Input:
17 26 -5 -1 -11 12
20 -6 42 75 59 -42
Output: 17, -42

Input: 28 88 -9 82 96
Output: 28, 96

Input: 58 68 39 18 33 -16 -73
Output: 58, -73

Input: 12 51 -61 100 -15
Output: 12, -15

Input: -5 85 2 53 -21 57
Output: -5, 57

Input: -19 12 41 38 -78
Output: -19, -78
---
-73 13 -79 -41 -29 67 -14
-91 -45 -79 -41 -20 67 -14
-78 37 -79 -41 -20 67 -14
-> -73, -14

11 10 87 85 4 -15 -47 -> 11, -47

-90 94 49 -24 11 -67 18 -> -90, 18

10 -35 8 12 25 92 -> 10, 92

88 93 -7 52 89 -5 -> 88, -5

-43 5 11 -40 -74 -33
-19 13 12 -21 83 44
56 36 41 56 -6 -19
-> -43, -19
---
Q:
-1 -2 -1 99
2 0 -10 -13
0 -3 -1 84
A: -2

Q:
-26 0 -15 18 -72
21 -7 19 -11 66
48 -17 -89 -29 18
A: -15

Q:
-16 1 25 52
-84 -58 80 -5
17 27 -4 66
A: 1

Q:
-56 68 -20 64 51
-16 53 20 45 39
76 72 18 67 31
A: -20

Q:
0 8 17 42 -9
-2 -3 70 21 -53
-1 -8 -13 -20 9
A: 17

Q:
2 7 59 -1 -7
-75 -1 -25 16 -8
34 18 -35 2 21
A: 59

Q:
20 7 25 27 -20 -44 7
-21 -23 -15 53 11 -81 7
20 -38 17 -12 21 31 7
A: -20

Q:
4 61 0 -15 8
-44 74 54 9 12
-17 -24 66 69 15
A: 0
---
Input:
[[-12   2  17  60 -34]
 [ 78 -30   5  14  10]]
Output: -34

Input:
[[-16  91  58  95  32]
 [ 33 -25 -21 -30 -55]
 [-71 -58 -19 -71   5]]
Output: 32

Input:
[[-14   2   2  32 -48]
 [-42 -11 -20 -49   2]
 [-85  -5 -13  47  28]]
Output: -48

Input: [-30  46  13  60 -81]
Output: -81

Input: [ 15   6  50 -72 -78]
Output: -78

Input: [-18 -55 -71   7 -76]
Output: -76

Input:
[[ 47  38 -11 -66 -53]
 [-85  43  58 -35 -93]]
Output: -53

Input: [-30 -24 -39  91  22]
Output: 22

Input: [ 52  89   4  31 -61]
Output: -61

Input: [-93 -17 -77 -26 -60]
Output: -60
---
-77 -25 67 -25 -5 11
-78 -34 62 -94 -5 6
-62 30 81 -48 1 6
=> -5

-35 -26 -37 -68
-89 -13 -32 -59
-5 5 4 21
=> -32

27 -5 72 49 17 -98 -72
-18 -11 -28 -20 7 5 9
-13 -8 -21 -12 1 7 9
=> 5

15 -17 17 1 -7 34
29 -16 38 10 -1 57
-26 -56 -89 -6 -47 -9
=> -1

18 33 33 3
30 -2 45 32
-14 29 -76 21
=> 45

83 -18 -23 7
-12 2 3 -1
-16 3 3 -1
=> 3
---
Input: 8.82	10.48	-16.88	5.51	-5.25
Output: 10.48, 8.82

Input: 1.41	-1.47	-1.96	-1.03	0.50	0.44
Output: 1.41, 0.50

Input:
1.401	-0.176	-1.440	-0.616	-0.816
-1.022	2.088	-0.594	-1.424	-1.773
Output: 2.088, 1.401

Input: 11.9	-18.5	13.2	-13.7	2.5	1.4	-15.1
Output: 13.2, 11.9

Input: 1.83	-14.94	1.10	-6.99	9.60
Output: 9.60, 1.83

Input: -0.02	0.03	-0.10	0.08	0.11	-0.18	0.02
Output: 0.11, 0.08

Input: 1.68	-1.10	1.64	-1.17	1.38	0.59
Output: 1.68, 1.64
---
[-12.81  -6.11  12.94  -8.52   6.12] → 12.94

[[ 0.133 -0.013 -0.060 -0.039 -0.025 -0.032  0.034]
 [-0.046 -0.023 -0.212 -0.098 -0.123  0.045 -0.050]
 [ 0.044  0.051  0.036 -0.087  0.010 -0.064 -0.162]] → -0.098

[  11.636 -110.116  151.726   25.575   -0.171] → 151.726

[ 0.148  1.058 -1.338  1.236  0.555] → -1.338

[[  1.633   7.556  -2.385  12.693 -10.335]
 [  5.196   8.711  -0.026  -5.403  -9.192]
 [  2.103  -3.943  -7.203 -16.898 -12.578]] → -0.026

[[ 203.30 -110.58  183.54  -98.30   22.95]
 [  98.86   62.81  197.02   64.33   57.70]
 [-160.29  197.39    9.79   96.74  -43.63]] → 197.02

[ 0.387 -1.455 -1.870  1.845  0.428] → -1.870
---
341	507	457	324	238	637
571	738	756	499	452	629
624	530	652	604	162	809
value 452

-35	7	-17	5
-11	-5	-5	-2
-14	26	3	16
value -5

604	465	475	475
791	165	225	267
885	295	123	40
value 225

-36	2	43	-23	5	-3
-30	0	12	2	-31	21
-12	-39	-23	4	42	10
value -31

839	616	558	419	551
82	653	617	569	648
576	511	603	533	759
value 569

99	111	153	157	167	91
115	115	71	135	141	89
207	30	153	70	95	233
value 141
